Here is a tiny trained network, its code and every weight. The questions are about switching its units off for an input and a target symbol, where a switched-off unit gives its printed mean instead of its output.

import numpy as np


def w(rows, s, z=0):
    codes = np.array(rows[::2]) - 128.0
    scale = np.full(codes.shape[1], s)
    scale[-1] = z or s
    return codes * scale


def norm(h):
    return h / np.sqrt((h * h).mean(-1, keepdims=True) + 1e-5)


def f(y):
    return y / 2 * (1 + np.tanh(0.7978845608 * (y + 0.044715 * y**3)))


def softmax(a):
    e = np.exp(a - a.max(-1, keepdims=True))
    return e / e.sum(-1, keepdims=True)


def log_softmax(a):
    a = a - a.max(-1, keepdims=True)
    return a - np.log(np.exp(a).sum(-1, keepdims=True))


def net(x, mask):
    ids = ['ΞΨΩαβγδεζηθλμπστ'.index(c) for c in x.split()]
    T = len(ids)
    res = E[ids] + P[:T]
    u = 0
    for l in range(2):
        q, k, v = (norm(res) @ M[l].T for M in (Q, K, V))
        z = softmax(np.where(np.tri(T) > 0, q @ k.T / 2**0.5, -1e9)) @ v
        res = res + np.where(mask[u], z, O[l][:, -1]) @ O[l][:, :-1]
        u += 1
        y = f(norm(res) @ A[l][:, :-1].T + A[l][:, -1])
        res = res + np.where(mask[u : u + 4], y, B[l][:, -1]) @ B[l][:, :-1]
        u += 4
    return log_softmax(norm(res)[-1] @ U[:, :-1].T + U[:, -1])


Q, K, V, O, A, B = {}, {}, {}, {}, {}, {}
E = w([
[133,139,128,78,161],'Ξ',
[149,109,172,152,118],'Ψ',
[125,129,156,112,151],'Ω',
[109,137,163,112,163],'α',
[110,47,137,181,72],'β',
[119,108,167,116,148],'γ',
[119,163,161,209,246],'δ',
[113,102,176,137,143],'ε',
[153,127,128,91,141],'ζ',
[150,102,77,133,195],'η',
[120,176,145,101,165],'θ',
[72,146,109,73,2],'λ',
[132,137,240,15,98],'μ',
[145,152,130,73,172],'π',
[131,107,158,103,150],'σ',
[134,145,121,63,173],'τ',
],0.022)
P = w([
[254,102,86,95,69],'0',
[87,127,171,62,191],'1',
[86,117,179,79,176],'2',
[80,120,176,72,184],'3',
[82,120,176,75,182],'4',
[76,117,185,79,183],'5',
[78,114,184,83,178],'6',
[79,117,179,73,180],'7',
[77,115,181,78,182],'8',
[77,119,183,78,183],'9',
[78,113,182,74,182],'10',
[73,110,183,81,178],'11',
[73,115,176,69,184],'12',
[78,113,175,66,183],'13',
],0.0099)
Q[0] = w([
[150,133,205,79,64],'L0H1',
[175,254,76,216,63],'L0H1',
],0.013)
K[0] = w([
[173,137,53,137,62],'L0H1',
[4,118,186,115,171],'L0H1',
],0.012)
V[0] = w([
[145,101,37,113,2],'L0H1',
[95,147,177,76,89],'L0H1',
],0.0086)
O[0] = w([
[6,110,20,81,117,252],'L0H1',
[122,106,156,39,37,116],'L0H1',
],0.011,0.0029)
A[0] = w([
[165,160,66,168,216,255],'L0N1',
[156,2,111,133,241,144],'L0N2',
[78,200,144,119,87,131],'L0N3',
[174,212,70,165,68,137],'L0N4',
],0.01,0.0074)
B[0] = w([
[53,122,206,247,146,230],'L0N1',
[117,157,116,192,154,255],'L0N2',
[193,42,12,105,116,141],'L0N3',
[231,170,39,81,193,118],'L0N4',
],0.011,0.0079)
Q[1] = w([
[75,43,253,69,174],'L1H1',
[68,131,69,42,121],'L1H1',
],0.011)
K[1] = w([
[248,143,66,110,201],'L1H1',
[136,108,89,104,135],'L1H1',
],0.014)
V[1] = w([
[179,254,114,138,165],'L1H1',
[86,115,1,145,161],'L1H1',
],0.0078)
O[1] = w([
[177,254,54,99,105,249],'L1H1',
[248,77,116,128,208,3],'L1H1',
],0.01,0.00023)
A[1] = w([
[53,186,144,178,215,172],'L1N1',
[111,70,76,5,54,250],'L1N2',
[90,47,71,123,39,3],'L1N3',
[160,153,247,2,204,210],'L1N4',
],0.0095,0.0029)
B[1] = w([
[200,82,33,137,55,249],'L1N1',
[116,209,81,32,209,165],'L1N2',
[251,184,151,75,121,142],'L1N3',
[150,153,236,118,114,191],'L1N4',
],0.012)
U = w([
[210,106,175,106,185,60],'Ξ',
[171,64,33,130,129,79],'Ψ',
[32,176,36,122,85,199],'Ω',
[51,180,186,138,78,250],'α',
[60,63,41,96,181,91],'β',
[58,74,156,103,83,169],'γ',
[129,201,210,209,171,143],'δ',
[144,56,135,152,26,6],'ε',
[140,92,129,120,221,193],'ζ',
[98,149,32,244,167,109],'η',
[130,230,100,140,92,169],'θ',
[115,126,33,12,151,117],'λ',
[113,164,217,43,172,161],'μ',
[159,176,32,146,79,98],'π',
[94,50,207,132,159,89],'σ',
[250,139,105,108,94,98],'τ',
],0.013,0.0019)

Each question gives the input, a string of symbols that net reads in full, and the target symbol t.
The units are the heads (2 rows each of Q, K, V and O) and the neurons (one row each of A and B). Each row of codes is followed by its name. A weight is (code - 128) times the scale printed after its matrix; where a second scale follows, it is the last column's (O, A, B and U).
mask holds one flag per unit, layer by layer, with each layer's heads first. A switched-off unit (its flag False) gives its mean, the last column of its rows in O or B, instead of its output. The means were averaged over made-up inputs and are rounded, as every weight is.
A unit's drop is (log p(t) with every unit on - log p(t) with that unit switched off) / (log p(t) with every unit on - log p(t) with every unit switched off).
The circuit of an input: a set's keep is (log p(t) with only the set's units on - log p(t) with every unit switched off) / (log p(t) with every unit on - log p(t) with every unit switched off). Starting from all 10 units, units are removed one at a time, each time the one whose removal leaves the highest keep (on an exact tie, the one counted first), for as long as the keep stays at least 0.8.
units of the circuit, in order: the units of the circuit, biggest drop first
unit that matters most: the unit with the biggest drop
k most important neurons: the k neurons with the biggest drops, biggest first
top k neurons in layer l: the k neurons of layer l with the biggest drops, biggest first
input π τ Ω μ τ δ β Ω ε β τ γ ε, target π: units of the circuit, in order : [L1H1]
input Ω τ μ π λ Ω, target Ω: 3 most important neurons : [L0N3, L0N1, L0N2]
input τ η β Ξ β ζ, target τ: top 2 neurons in layer 0 : [L0N3, L0N4]
input ζ τ Ψ, target ζ: units of the circuit, in order : [L0H1, L1H1]
input θ α τ α τ π η η Ψ, target θ: units of the circuit, in order : [L1H1, L0H1]
input α σ Ξ Ω, target α: units of the circuit, in order : [L0H1, L1H1]
input τ ζ Ω ε τ β τ θ τ, target τ: units of the circuit, in order : [L1N1, L1N4]
input μ Ψ τ β Ω τ μ σ Ψ, target μ: units of the circuit, in order : [L0H1, L0N1, L1N1]
input Ξ θ τ Ω σ Ψ τ β β σ α β τ, target Ξ: top 2 neurons in layer 1 : [L1N4, L1N2]
input α τ η θ, target α: units of the circuit, in order : [L0H1, L1H1, L0N1, L0N2]
input Ξ θ θ η δ ε, target Ξ: 3 most important neurons : [L0N4, L0N1, L1N4]
input Ω τ π, target Ω: 2 most important neurons : [L0N3, L0N1]
input π η η θ β ε η β β, target π: top 3 neurons in layer 0 : [L0N4, L0N3, L0N1]
input μ γ Ψ τ α β α α Ψ α τ α Ω θ, target μ: 3 most important neurons : [L1N4, L1N1, L0N1]
input δ Ω Ω α ζ δ ζ ε σ ζ Ψ τ Ξ, target δ: units of the circuit, in order : [L0H1]
input τ θ Ξ α α ε Ω τ η η Ψ τ σ α, target τ: top 2 neurons in layer 0 : [L0N4, L0N3]
input γ η σ, target γ: 2 most important neurons : [L0N1, L0N3]
input α ζ λ τ γ η τ β, target α: 2 most important neurons : [L1N1, L0N1]
input η α π α, target η: 2 most important neurons : [L0N1, L1N1]
input ε π τ σ ε η Ψ σ β α α, target ε: unit that matters most : L1N1
input Ω δ τ β Ω σ ε Ψ, target Ω: 2 most important neurons : [L0N3, L0N1]
input τ Ξ λ α Ψ Ψ Ξ σ Ψ, target τ: top 2 neurons in layer 0 : [L0N3, L0N1]
input Ξ γ α β Ξ τ ε θ τ Ψ, target Ξ: 2 most important neurons : [L0N1, L0N4]
